Below are the code and all the weights of a small trained network. Each question names an input and a class and asks about switching units off, where a switched-off unit gives its printed mean instead of its output.

import numpy as np


def w(rows, s, z=0):
    codes = np.array(rows[::2]) - 128.0
    scale = np.full(codes.shape[1], s)
    scale[-1] = z or s
    return codes * scale


def f(y):
    return y / 2 * (1 + np.tanh(0.7978845608 * (y + 0.044715 * y**3)))


def log_softmax(a):
    a = a - a.max(-1, keepdims=True)
    return a - np.log(np.exp(a).sum(-1, keepdims=True))


def net(x, mask):
    res = np.array(x, float).reshape(1, 8) / 4 @ E
    y = f(res @ A[0][:, :-1].T + A[0][:, -1])
    res = res + np.where(mask, y, B[0][:, -1]) @ B[0][:, :-1]
    return log_softmax(res[-1] @ U[:, :-1].T + U[:, -1])


A, B = {}, {}
E = w([
[142,106,138,158,111,113,133,131,123],'x0',
[88,65,11,198,135,131,194,133,219],'x1',
[136,123,129,141,117,118,122,132,130],'x2',
[220,216,114,82,79,156,242,166,136],'x3',
[183,68,46,106,164,158,83,181,68],'x4',
[91,178,37,209,51,137,124,57,32],'x5',
[98,59,149,89,23,241,99,149,160],'x6',
[126,124,131,130,133,134,136,127,124],'x7',
],0.011)
A[0] = w([
[117,88,24,172,150,155,184,108,249,57],'n0',
[139,174,96,175,246,56,159,131,126,91],'n1',
[174,139,125,107,62,166,202,200,98,113],'n2',
[157,78,164,108,150,157,130,155,183,152],'n3',
[121,76,109,102,90,171,142,99,159,44],'n4',
[135,103,63,125,167,174,124,193,99,104],'n5',
[43,163,204,139,109,117,179,83,196,85],'n6',
[73,98,146,161,184,118,65,103,114,87],'n7',
[128,125,135,137,85,222,95,130,182,66],'n8',
[96,94,120,99,38,198,126,165,151,104],'n9',
[161,161,117,92,74,120,221,172,140,168],'n10',
[169,184,102,114,120,135,166,101,173,116],'n11',
[151,136,226,94,119,156,94,121,54,5],'n12',
[31,81,143,144,138,108,79,133,145,126],'n13',
[146,131,119,141,74,140,104,88,70,156],'n14',
[184,109,90,120,190,174,94,144,89,109],'n15',
[165,90,62,126,135,137,104,194,43,93],'n16',
[96,124,156,112,78,181,99,167,122,54],'n17',
[142,107,92,151,49,181,133,45,39,128],'n18',
[123,65,203,90,155,113,154,198,167,129],'n19',
[76,103,152,149,130,181,91,133,125,107],'n20',
[118,127,150,134,80,79,153,114,161,85],'n21',
[170,163,192,107,128,137,89,105,62,54],'n22',
[51,183,65,160,87,146,134,66,104,115],'n23',
[195,59,78,84,144,128,108,193,99,75],'n24',
[152,85,165,89,162,111,134,142,183,127],'n25',
[176,150,167,137,162,121,75,180,196,190],'n26',
[67,67,140,118,91,83,80,140,120,131],'n27',
],0.012,0.003)
B[0] = w([
[184,24,49,95,100,222,61,203,43,255],'n0',
[225,138,175,181,222,59,201,157,84,242],'n1',
[55,88,170,21,141,58,143,29,65,235],'n2',
[170,180,82,122,150,189,171,92,184,220],'n3',
[184,124,149,159,169,109,140,142,101,182],'n4',
[55,139,179,191,67,134,67,174,174,202],'n5',
[21,103,163,255,31,113,59,190,246,229],'n6',
[94,122,148,40,153,73,127,46,93,218],'n7',
[189,194,165,171,158,81,178,166,80,202],'n8',
[186,126,165,201,189,33,175,172,90,234],'n9',
[34,111,136,86,125,96,123,81,77,240],'n10',
[84,111,183,80,107,104,130,113,89,192],'n11',
[150,58,75,131,104,198,50,223,89,231],'n12',
[83,90,144,60,92,109,146,92,98,223],'n13',
[134,161,79,85,143,206,105,114,175,201],'n14',
[80,135,192,157,66,91,102,174,189,207],'n15',
[90,139,166,159,89,120,108,76,180,223],'n16',
[177,139,175,158,186,80,197,214,100,191],'n17',
[170,198,87,124,156,174,191,66,195,249],'n18',
[124,214,62,112,161,157,166,79,172,250],'n19',
[109,155,161,111,144,61,150,115,86,186],'n20',
[100,116,125,144,74,127,122,135,161,163],'n21',
[196,30,99,156,82,178,112,199,87,218],'n22',
[163,186,91,113,125,179,108,71,171,230],'n23',
[102,133,153,172,75,107,41,90,202,229],'n24',
[135,189,33,102,117,162,166,79,149,223],'n25',
[151,165,73,100,105,158,135,110,133,220],'n26',
[98,128,150,68,140,111,162,92,66,202],'n27',
],0.0087,0.015)
U = w([
[153,211,76,120,112,185,137,75,146,45],'0',
[58,72,183,39,103,72,124,72,47,108],'1',
[163,5,99,141,82,204,87,194,58,254],'2',
[201,151,192,216,161,45,152,155,74,116],'3',
[53,117,199,225,38,116,82,139,193,155],'4',
],0.013,0.0022)

Each question gives the input, the list of numbers given to net, and the class t.
The units are the neurons (one row each of A and B). Each row of codes is followed by its name. A weight is (code - 128) times the scale printed after its matrix; where a second scale follows, it is the last column's (A, B and U).
mask holds one flag per neuron, in row order. A switched-off neuron (its flag False) gives its mean, the last column of its row in B, instead of its output. The means were averaged over made-up inputs and are rounded, as every weight is.
A unit's drop is (log p(t) with every unit on - log p(t) with that unit switched off) / (log p(t) with every unit on - log p(t) with every unit switched off).
The circuit of an input: a set's keep is (log p(t) with only the set's units on - log p(t) with every unit switched off) / (log p(t) with every unit on - log p(t) with every unit switched off). Starting from the 12 units with the biggest drops (on a tie, the unit counted first), units are removed one at a time, each time the one whose removal leaves the highest keep (on an exact tie, the one counted first), for as long as the keep stays at least 0.8.
units of the circuit, in order: the units of the circuit, biggest drop first
k most important neurons: the k neurons with the biggest drops, biggest first
drop of u: that unit's drop, to one decimal
input [7,-4,-2,4,7,3,8,-5], class 3: units of the circuit, in order => (n9)
input [8,4,-8,-4,-4,0,1,-6], class 1: 3 most important neurons => (n12; n13; n22)
input [-8,7,-8,0,3,-3,-7,-5], class 2: 2 most important neurons => (n0; n9)
input [4,-7,-6,7,3,-2,4,-3], class 1: 2 most important neurons => (n2; n0)
input [-3,6,-8,0,-7,3,-4,6], class 4: 2 most important neurons => (n6; n12)
input [1,5,-6,2,6,-2,-5,-1], class 4: 3 most important neurons => (n5; n24; n15)
input [-4,0,-7,-1,7,6,-7,-4], class 3: 3 most important neurons => (n1; n6; n19)
input [-6,6,-1,-6,5,-7,-6,-6], class 0: 2 most important neurons => (n25; n19)
input [-3,-6,-1,-7,7,6,-8,7], class 3: 3 most important neurons => (n1; n2; n10)
input [5,5,8,5,7,1,5,7], class 4: 3 most important neurons => (n5; n24; n16)
input [-4,1,-2,5,2,-2,-6,2], class 3: 3 most important neurons => (n1; n13; n7)
input [2,-7,-3,-3,-2,-3,-6,4], class 2: 2 most important neurons => (n12; n22)
input [5,-3,-8,-3,6,5,-2,3], class 4: 3 most important neurons => (n15; n16; n19)
input [-5,7,-6,1,-8,-5,-2,0], class 4: units of the circuit, in order => (n6)
input [-2,1,-5,-8,-5,-4,6,5], class 1: drop of n13 => 2.1
input [2,5,-1,-6,0,7,1,8], class 0: drop of n23 => 2.9
input [3,2,8,6,1,-1,-5,-4], class 1: drop of n19 => 0.0
